Here is a tiny trained network, its code and every weight. The questions are about switching its units off for an input and a target symbol, where a switched-off unit gives its printed mean instead of its output.

import numpy as np


def w(rows, s, z=0):
    codes = np.array(rows[::2]) - 128.0
    scale = np.full(codes.shape[1], s)
    scale[-1] = z or s
    return codes * scale


def norm(h):
    return h / np.sqrt((h * h).mean(-1, keepdims=True) + 1e-5)


def f(y):
    return y / 2 * (1 + np.tanh(0.7978845608 * (y + 0.044715 * y**3)))


def softmax(a):
    e = np.exp(a - a.max(-1, keepdims=True))
    return e / e.sum(-1, keepdims=True)


def log_softmax(a):
    a = a - a.max(-1, keepdims=True)
    return a - np.log(np.exp(a).sum(-1, keepdims=True))


def net(x, mask):
    ids = ['ΓΞΠΦεημστ'.index(c) for c in x.split()]
    T = len(ids)
    res = E[ids] + P[:T]
    u = 0
    for l in range(2):
        r = norm(res)
        for j in range(3):
            rows = slice(2 * j, 2 * j + 2)
            q, k, v = (r @ M[l][rows].T for M in (Q, K, V))
            z = softmax(np.where(np.tri(T) > 0, q @ k.T / 2**0.5, -1e9)) @ v
            o = O[l][rows]
            res = res + np.where(mask[u + j], z, o[:, -1]) @ o[:, :-1]
        u += 3
        y = f(norm(res) @ A[l][:, :-1].T + A[l][:, -1])
        res = res + np.where(mask[u : u + 12], y, B[l][:, -1]) @ B[l][:, :-1]
        u += 12
    return log_softmax(norm(res)[-1] @ U[:, :-1].T + U[:, -1])


Q, K, V, O, A, B = {}, {}, {}, {}, {}, {}
E = w([
[180,192,128,114,212,147,82,107,95,40],'Γ',
[186,129,104,122,26,76,109,225,113,197],'Ξ',
[254,128,22,173,26,61,129,90,200,94],'Π',
[47,232,89,140,138,155,121,97,139,116],'Φ',
[131,136,136,248,117,147,147,158,106,125],'ε',
[133,202,121,124,159,101,70,155,93,163],'η',
[145,170,117,44,149,89,47,174,230,87],'μ',
[14,112,193,222,63,154,157,119,219,170],'σ',
[65,187,201,179,198,141,56,118,131,167],'τ',
],0.0086)
P = w([
[197,32,102,142,161,151,135,102,98,228],'0',
[32,224,192,105,77,74,194,165,113,77],'1',
[92,216,93,204,106,40,19,136,209,113],'2',
[159,43,126,110,118,244,52,199,135,115],'3',
[175,182,126,167,160,49,250,200,157,71],'4',
[138,234,65,216,84,54,1,158,209,136],'5',
[250,153,250,15,88,245,165,6,56,81],'6',
],0.0094)
Q[0] = w([
[171,192,109,227,124,116,2,139,197,169],'L0H1',
[166,133,119,67,78,236,136,66,120,124],'L0H1',
[120,107,139,133,193,53,237,139,114,125],'L0H2',
[160,125,214,29,154,94,235,14,65,65],'L0H2',
[114,165,211,56,91,87,164,87,78,107],'L0H3',
[117,67,100,165,179,42,149,175,146,169],'L0H3',
],0.0084)
K[0] = w([
[176,132,101,144,198,103,123,59,164,189],'L0H1',
[125,70,120,117,85,217,89,139,123,148],'L0H1',
[137,206,109,181,148,108,130,154,87,59],'L0H2',
[113,107,151,137,65,205,58,187,108,1],'L0H2',
[78,147,136,90,93,172,125,168,121,34],'L0H3',
[148,192,141,182,139,63,171,112,153,128],'L0H3',
],0.0097)
V[0] = w([
[85,228,18,213,78,118,164,107,68,84],'L0H1',
[75,119,182,157,170,202,133,2,94,167],'L0H1',
[82,129,162,154,149,94,119,49,208,51],'L0H2',
[104,177,171,42,142,88,54,83,123,166],'L0H2',
[108,143,164,81,148,40,85,83,234,186],'L0H3',
[194,154,217,181,132,88,206,75,77,136],'L0H3',
],0.0062)
O[0] = w([
[140,74,55,146,168,62,141,127,102,121,112],'L0H1',
[201,168,83,178,149,162,150,138,81,99,96],'L0H1',
[159,173,160,162,144,159,201,172,174,118,3],'L0H2',
[158,105,82,117,173,157,136,120,165,207,97],'L0H2',
[155,199,136,150,142,164,173,129,198,192,130],'L0H3',
[130,181,254,105,60,113,118,93,58,146,124],'L0H3',
],0.0087,0.0039)
A[0] = w([
[125,65,83,79,64,210,100,87,110,191,89],'L0N1',
[127,164,125,222,147,41,83,199,118,57,253],'L0N2',
[109,54,111,74,70,121,153,73,79,172,30],'L0N3',
[204,124,103,64,68,143,6,147,164,187,71],'L0N4',
[76,120,74,111,84,13,244,63,115,135,87],'L0N5',
[115,50,161,134,84,159,117,81,176,166,138],'L0N6',
[238,174,71,130,128,203,173,143,205,120,48],'L0N7',
[123,170,121,66,191,13,122,87,88,45,56],'L0N8',
[145,3,133,78,147,211,152,150,203,189,98],'L0N9',
[156,142,207,173,117,107,217,93,64,83,75],'L0N10',
[100,210,242,82,149,83,153,198,34,169,74],'L0N11',
[206,53,41,86,220,255,185,102,128,168,134],'L0N12',
],0.0069,0.0052)
B[0] = w([
[123,122,160,105,218,137,124,51,157,152,160],'L0N1',
[36,201,7,95,67,169,117,114,161,176,255],'L0N2',
[152,205,176,46,94,110,80,184,145,87,131],'L0N3',
[29,155,129,206,183,187,141,38,122,126,189],'L0N4',
[162,226,143,198,189,242,175,252,121,116,166],'L0N5',
[187,193,50,123,184,162,105,124,120,133,144],'L0N6',
[85,216,185,129,161,185,64,232,127,137,141],'L0N7',
[140,106,64,187,62,155,223,159,200,132,174],'L0N8',
[48,129,107,85,207,203,176,156,133,126,139],'L0N9',
[180,71,147,67,91,147,190,45,134,97,149],'L0N10',
[183,1,33,167,147,98,165,148,167,191,154],'L0N11',
[30,42,183,233,214,117,98,176,142,72,160],'L0N12',
],0.0069,0.01)
Q[1] = w([
[172,185,89,73,122,51,164,149,142,177],'L1H1',
[87,69,65,220,124,152,2,137,75,166],'L1H1',
[76,99,95,130,37,205,20,68,151,115],'L1H2',
[123,76,96,226,81,68,84,202,100,226],'L1H2',
[160,62,211,122,192,213,233,171,149,138],'L1H3',
[123,106,110,166,93,121,198,139,135,223],'L1H3',
],0.0076)
K[1] = w([
[121,167,97,144,110,77,120,176,93,219],'L1H1',
[117,95,128,209,194,94,156,40,102,107],'L1H1',
[200,116,143,173,119,212,13,64,32,162],'L1H2',
[176,148,104,130,135,2,210,71,85,139],'L1H2',
[85,113,174,153,134,208,158,168,251,123],'L1H3',
[146,106,136,186,158,64,187,199,167,187],'L1H3',
],0.0079)
V[1] = w([
[194,90,227,66,194,125,192,100,87,106],'L1H1',
[157,122,148,56,44,180,142,165,118,113],'L1H1',
[213,177,86,188,126,104,134,110,131,88],'L1H2',
[163,68,95,122,76,168,176,139,98,254],'L1H2',
[110,89,176,139,152,107,216,170,139,145],'L1H3',
[41,195,80,212,130,111,134,101,149,172],'L1H3',
],0.0081)
O[1] = w([
[77,191,65,139,117,179,185,27,90,191,39],'L1H1',
[103,211,139,152,104,143,9,96,90,167,65],'L1H1',
[151,156,175,115,142,109,255,133,128,129,141],'L1H2',
[154,173,148,77,198,49,36,168,83,30,126],'L1H2',
[96,158,124,189,124,139,78,93,122,58,50],'L1H3',
[198,79,192,130,179,156,168,15,118,72,255],'L1H3',
],0.0077,0.0078)
A[1] = w([
[82,140,164,103,86,46,180,196,180,138,72],'L1N1',
[115,184,87,184,164,21,51,123,128,102,82],'L1N2',
[85,232,126,159,103,109,202,158,140,183,83],'L1N3',
[140,110,152,99,80,36,109,200,88,38,57],'L1N4',
[208,98,255,39,86,153,146,147,118,188,67],'L1N5',
[149,157,87,71,120,81,143,84,184,66,103],'L1N6',
[186,211,163,105,40,194,130,146,110,126,118],'L1N7',
[199,133,132,119,72,63,51,222,20,148,67],'L1N8',
[241,249,189,137,78,183,110,145,89,148,1],'L1N9',
[125,109,124,136,200,210,136,79,189,144,153],'L1N10',
[135,110,150,187,171,161,162,183,44,70,84],'L1N11',
[108,53,239,204,191,162,53,106,116,85,132],'L1N12',
],0.0095,0.006)
B[1] = w([
[196,95,130,26,86,187,62,103,102,127,171],'L1N1',
[167,54,171,151,218,63,220,40,183,79,147],'L1N2',
[107,163,151,29,223,122,57,118,167,121,168],'L1N3',
[14,148,120,208,129,187,165,67,29,119,164],'L1N4',
[170,151,53,151,69,105,253,218,234,160,151],'L1N5',
[122,157,199,79,92,122,140,144,127,201,190],'L1N6',
[221,110,84,161,240,67,121,167,117,31,160],'L1N7',
[14,181,106,118,65,66,149,234,103,42,138],'L1N8',
[238,138,2,89,88,215,81,87,118,25,149],'L1N9',
[155,126,122,124,55,97,152,133,47,115,254],'L1N10',
[80,44,168,178,69,238,21,109,186,198,162],'L1N11',
[163,232,167,139,165,13,167,204,193,139,205],'L1N12',
],0.0088,0.0094)
U = w([
[143,146,66,122,96,92,227,165,146,144,5],'Γ',
[57,150,113,122,99,69,120,181,67,100,126],'Ξ',
[194,161,99,129,140,149,70,119,94,73,118],'Π',
[33,186,72,138,210,217,141,144,183,161,123],'Φ',
[99,107,133,162,73,197,130,44,96,149,216],'ε',
[104,2,75,163,176,121,90,133,166,136,183],'η',
[128,101,175,42,112,129,52,153,108,177,180],'μ',
[138,218,209,204,66,144,101,116,144,161,96],'σ',
[118,140,161,89,207,77,171,57,105,115,61],'τ',
],0.0079,0.0034)

Each question gives the input, a string of symbols that net reads in full, and the target symbol t.
The units are the heads (2 rows each of Q, K, V and O) and the neurons (one row each of A and B). Each row of codes is followed by its name. A weight is (code - 128) times the scale printed after its matrix; where a second scale follows, it is the last column's (O, A, B and U).
mask holds one flag per unit, layer by layer, with each layer's heads first. A switched-off unit (its flag False) gives its mean, the last column of its rows in O or B, instead of its output. The means were averaged over made-up inputs and are rounded, as every weight is.
A unit's drop is (log p(t) with every unit on - log p(t) with that unit switched off) / (log p(t) with every unit on - log p(t) with every unit switched off).
The circuit of an input: a set's keep is (log p(t) with only the set's units on - log p(t) with every unit switched off) / (log p(t) with every unit on - log p(t) with every unit switched off). Starting from the 12 units with the biggest drops (on a tie, the unit counted first), units are removed one at a time, each time the one whose removal leaves the highest keep (on an exact tie, the one counted first), for as long as the keep stays at least 0.8.
circuit, biggest first: the units of the circuit, biggest drop first
k most important neurons: the k neurons with the biggest drops, biggest first
top k neurons in layer l: the k neurons of layer l with the biggest drops, biggest first
heads that matter: for each layer, one digit per head in row order, 1 if its drop is at least 0.15 and else 0, layers parted by /
input Φ Φ μ μ Φ τ ε, target Φ: circuit, biggest first -> L0H3; L0N7
input ε Π Φ Γ σ μ, target Ξ: circuit, biggest first -> L0H2; L0H3; L1N4
input Γ Γ Γ Φ, target ε: heads that matter -> 001 / 100
input Γ Γ Π τ Γ μ, target Φ: circuit, biggest first -> L0N2; L0N4
input Φ σ Γ, target Γ: 2 most important neurons -> L0N12; L0N2
input Γ Π τ τ, target ε: circuit, biggest first -> L1H1; L0N2; L0H3
input η Ξ Γ Φ ε Π Γ, target η: heads that matter -> 001 / 000
input σ Φ τ Γ Γ η Γ, target ε: most important neuron -> L0N12
input Γ Φ Π τ Ξ, target Ξ: heads that matter -> 000 / 110
input Γ Γ ε Φ τ Γ, target Φ: circuit, biggest first -> L0N2; L0H3; L1H3; L1N10
input τ η η Π τ σ Ξ, target Γ: 3 most important neurons -> L1N5; L0N2; L0N11
input Γ σ Γ Φ τ σ, target Φ: circuit, biggest first -> L0N2; L1N3
input Π Φ τ Γ μ, target μ: circuit, biggest first -> L1N1; L0H1
input Γ η Π τ Γ Π τ, target σ: most important neuron -> L0N12
input σ ε μ Γ Ξ, target Ξ: circuit, biggest first -> L1N8; L1N4; L1H1
input Φ Π Γ σ μ, target μ: circuit, biggest first -> L0H1; L1N1
input σ τ μ τ, target Π: top 2 neurons in layer 0 -> L0N2; L0N10
input Π μ Π, target μ: heads that matter -> 010 / 000
input η Γ τ μ Γ Ξ, target ε: 2 most important neurons -> L0N2; L0N4
input η Φ η σ, target τ: top neuron in layer 0 -> L0N1
input Ξ Γ Π τ Π Ξ η, target σ: heads that matter -> 101 / 000
input η Γ μ σ Γ Φ Π, target Π: 3 most important neurons -> L0N2; L1N9; L0N7
input τ Π μ η Π Γ η, target τ: 3 most important neurons -> L1N12; L1N10; L0N12
input Φ σ Γ Γ Π τ Π, target ε: heads that matter -> 101 / 111
input Φ μ μ, target Γ: heads that matter -> 100 / 101
input μ Φ Φ, target σ: heads that matter -> 100 / 001
input Φ Π ε μ τ σ, target Γ: heads that matter -> 100 / 101
input Π σ Γ Φ, target Γ: heads that matter -> 010 / 000
input η Φ Γ σ μ Φ, target ε: heads that matter -> 010 / 000
